Below are the code and all the weights of a small trained network. Each question names an input and a class and asks about switching units off, where a switched-off unit gives its printed mean instead of its output.

import numpy as np


def w(rows, s, z=0):
    codes = np.array(rows[::2]) - 128.0
    scale = np.full(codes.shape[1], s)
    scale[-1] = z or s
    return codes * scale


def norm(h):
    return h / np.sqrt((h * h).mean(-1, keepdims=True) + 1e-5)


def f(y):
    return y / 2 * (1 + np.tanh(0.7978845608 * (y + 0.044715 * y**3)))


def log_softmax(a):
    a = a - a.max(-1, keepdims=True)
    return a - np.log(np.exp(a).sum(-1, keepdims=True))


def net(x, mask):
    res = np.array(x, float).reshape(1, 4) / 4 @ E
    u = 0
    for l in range(2):
        y = f(norm(res) @ A[l][:, :-1].T + A[l][:, -1])
        res = res + np.where(mask[u : u + 9], y, B[l][:, -1]) @ B[l][:, :-1]
        u += 9
    return log_softmax(norm(res)[-1] @ U[:, :-1].T + U[:, -1])


A, B = {}, {}
E = w([
[159,112,106,166,162,159,157],'x0',
[126,167,141,187,134,180,3],'x1',
[65,175,225,129,179,125,174],'x2',
[130,176,151,181,26,131,181],'x3',
],0.0072)
A[0] = w([
[41,74,120,166,116,50,154,165],'L0N1',
[131,105,54,122,221,65,163,141],'L0N2',
[135,60,142,99,115,28,233,113],'L0N3',
[209,151,13,99,153,138,140,89],'L0N4',
[103,138,145,61,116,36,111,132],'L0N5',
[254,106,111,232,240,227,224,58],'L0N6',
[42,144,166,103,62,118,28,251],'L0N7',
[68,63,181,73,208,158,153,141],'L0N8',
[195,14,80,127,104,138,110,129],'L0N9',
],0.0055,0.0029)
B[0] = w([
[153,93,75,95,130,127,63,168],'L0N1',
[103,181,120,66,111,127,108,204],'L0N2',
[121,93,107,171,158,207,162,250],'L0N3',
[86,111,245,103,86,119,90,184],'L0N4',
[113,131,101,236,105,78,102,166],'L0N5',
[90,126,98,182,86,2,71,206],'L0N6',
[150,77,66,191,157,134,163,252],'L0N7',
[170,114,172,128,95,128,116,215],'L0N8',
[83,111,201,125,124,159,115,218],'L0N9',
],0.0081,0.0035)
A[1] = w([
[44,202,67,199,119,156,54,192],'L1N1',
[165,173,87,116,78,152,133,166],'L1N2',
[164,43,94,176,75,159,89,139],'L1N3',
[87,133,154,212,221,92,169,144],'L1N4',
[45,114,72,164,125,2,112,162],'L1N5',
[42,106,83,70,92,81,190,155],'L1N6',
[139,126,86,27,219,162,63,252],'L1N7',
[123,193,222,163,178,90,179,155],'L1N8',
[132,141,129,201,56,224,198,198],'L1N9',
],0.0086,0.0022)
B[1] = w([
[172,87,78,114,169,158,182,225],'L1N1',
[201,101,203,85,88,101,115,140],'L1N2',
[26,136,135,118,112,132,132,226],'L1N3',
[63,89,123,85,131,137,103,223],'L1N4',
[140,193,43,146,161,1,78,193],'L1N5',
[163,113,65,204,169,214,65,197],'L1N6',
[178,186,187,147,74,89,208,213],'L1N7',
[146,106,103,124,18,126,79,201],'L1N8',
[155,162,167,96,183,81,123,253],'L1N9',
],0.0095,0.0069)
U = w([
[111,135,67,202,147,50,113,154],'0',
[176,87,95,175,190,251,197,148],'1',
[227,187,208,111,123,66,174,121],'2',
[33,81,173,96,46,155,90,116],'3',
[49,187,141,107,178,112,139,123],'4',
[94,241,115,106,137,190,142,8],'5',
],0.015)

Each question gives the input, the list of numbers given to net, and the class t.
The units are the neurons (one row each of A and B). Each row of codes is followed by its name. A weight is (code - 128) times the scale printed after its matrix; where a second scale follows, it is the last column's (A, B and U).
mask holds one flag per neuron, layer by layer. A switched-off neuron (its flag False) gives its mean, the last column of its row in B, instead of its output. The means were averaged over made-up inputs and are rounded, as every weight is.
A unit's drop is (log p(t) with every unit on - log p(t) with that unit switched off) / (log p(t) with every unit on - log p(t) with every unit switched off).
The circuit of an input: a set's keep is (log p(t) with only the set's units on - log p(t) with every unit switched off) / (log p(t) with every unit on - log p(t) with every unit switched off). Starting from the 12 units with the biggest drops (on a tie, the unit counted first), units are removed one at a time, each time the one whose removal leaves the highest keep (on an exact tie, the one counted first), for as long as the keep stays at least 0.8.
circuit, biggest first: the units of the circuit, biggest drop first
k most important neurons: the k neurons with the biggest drops, biggest first
k most important neurons of layer l: the k neurons of layer l with the biggest drops, biggest first
input [1,5,-7,7], class 2: 3 most important neurons -> [L1N2, L1N9, L1N4]
input [1,3,-6,4], class 3: 3 most important neurons -> [L1N3, L1N7, L1N5]
input [6,-4,6,-8], class 2: 3 most important neurons -> [L1N7, L0N8, L0N2]
input [-1,3,-5,-7], class 2: circuit, biggest first -> [L1N7]
input [-3,5,3,6], class 2: 2 most important neurons -> [L1N9, L1N6]
input [4,7,8,2], class 3: 4 most important neurons -> [L1N4, L1N8, L0N3, L1N6]
input [-4,5,8,-6], class 3: circuit, biggest first -> [L1N9, L1N8]
input [7,-7,4,-4], class 0: 3 most important neurons -> [L0N6, L1N5, L1N1]
input [-2,3,-5,4], class 3: 2 most important neurons of layer 0 -> [L0N6, L0N3]
input [-3,6,-4,-6], class 1: 2 most important neurons of layer 1 -> [L1N9, L1N1]
input [-8,-7,4,1], class 0: circuit, biggest first -> [L0N5, L1N5]
input [-1,4,1,1], class 1: 2 most important neurons -> [L0N6, L1N1]
input [2,1,4,5], class 2: 3 most important neurons -> [L1N9, L1N3, L0N9]
input [-5,3,-4,6], class 2: 3 most important neurons of layer 0 -> [L0N6, L0N5, L0N1]
input [1,-7,8,0], class 3: 3 most important neurons of layer 0 -> [L0N7, L0N8, L0N5]
input [8,-8,1,3], class 0: 4 most important neurons -> [L0N6, L1N1, L1N5, L1N9]
input [-5,0,5,-5], class 0: most important neuron -> [L0N5]
input [1,4,4,-2], class 1: 3 most important neurons -> [L0N4, L1N1, L1N3]
input [-5,1,5,1], class 0: 2 most important neurons -> [L1N5, L0N5]
input [0,-2,-2,6], class 2: circuit, biggest first -> [L1N9]
input [7,6,-8,5], class 3: circuit, biggest first -> [L1N3, L1N5]
input [-3,-3,2,2], class 4: 2 most important neurons of layer 1 -> [L1N9, L1N1]
input [2,4,-2,-2], class 1: 2 most important neurons of layer 1 -> [L1N1, L1N5]
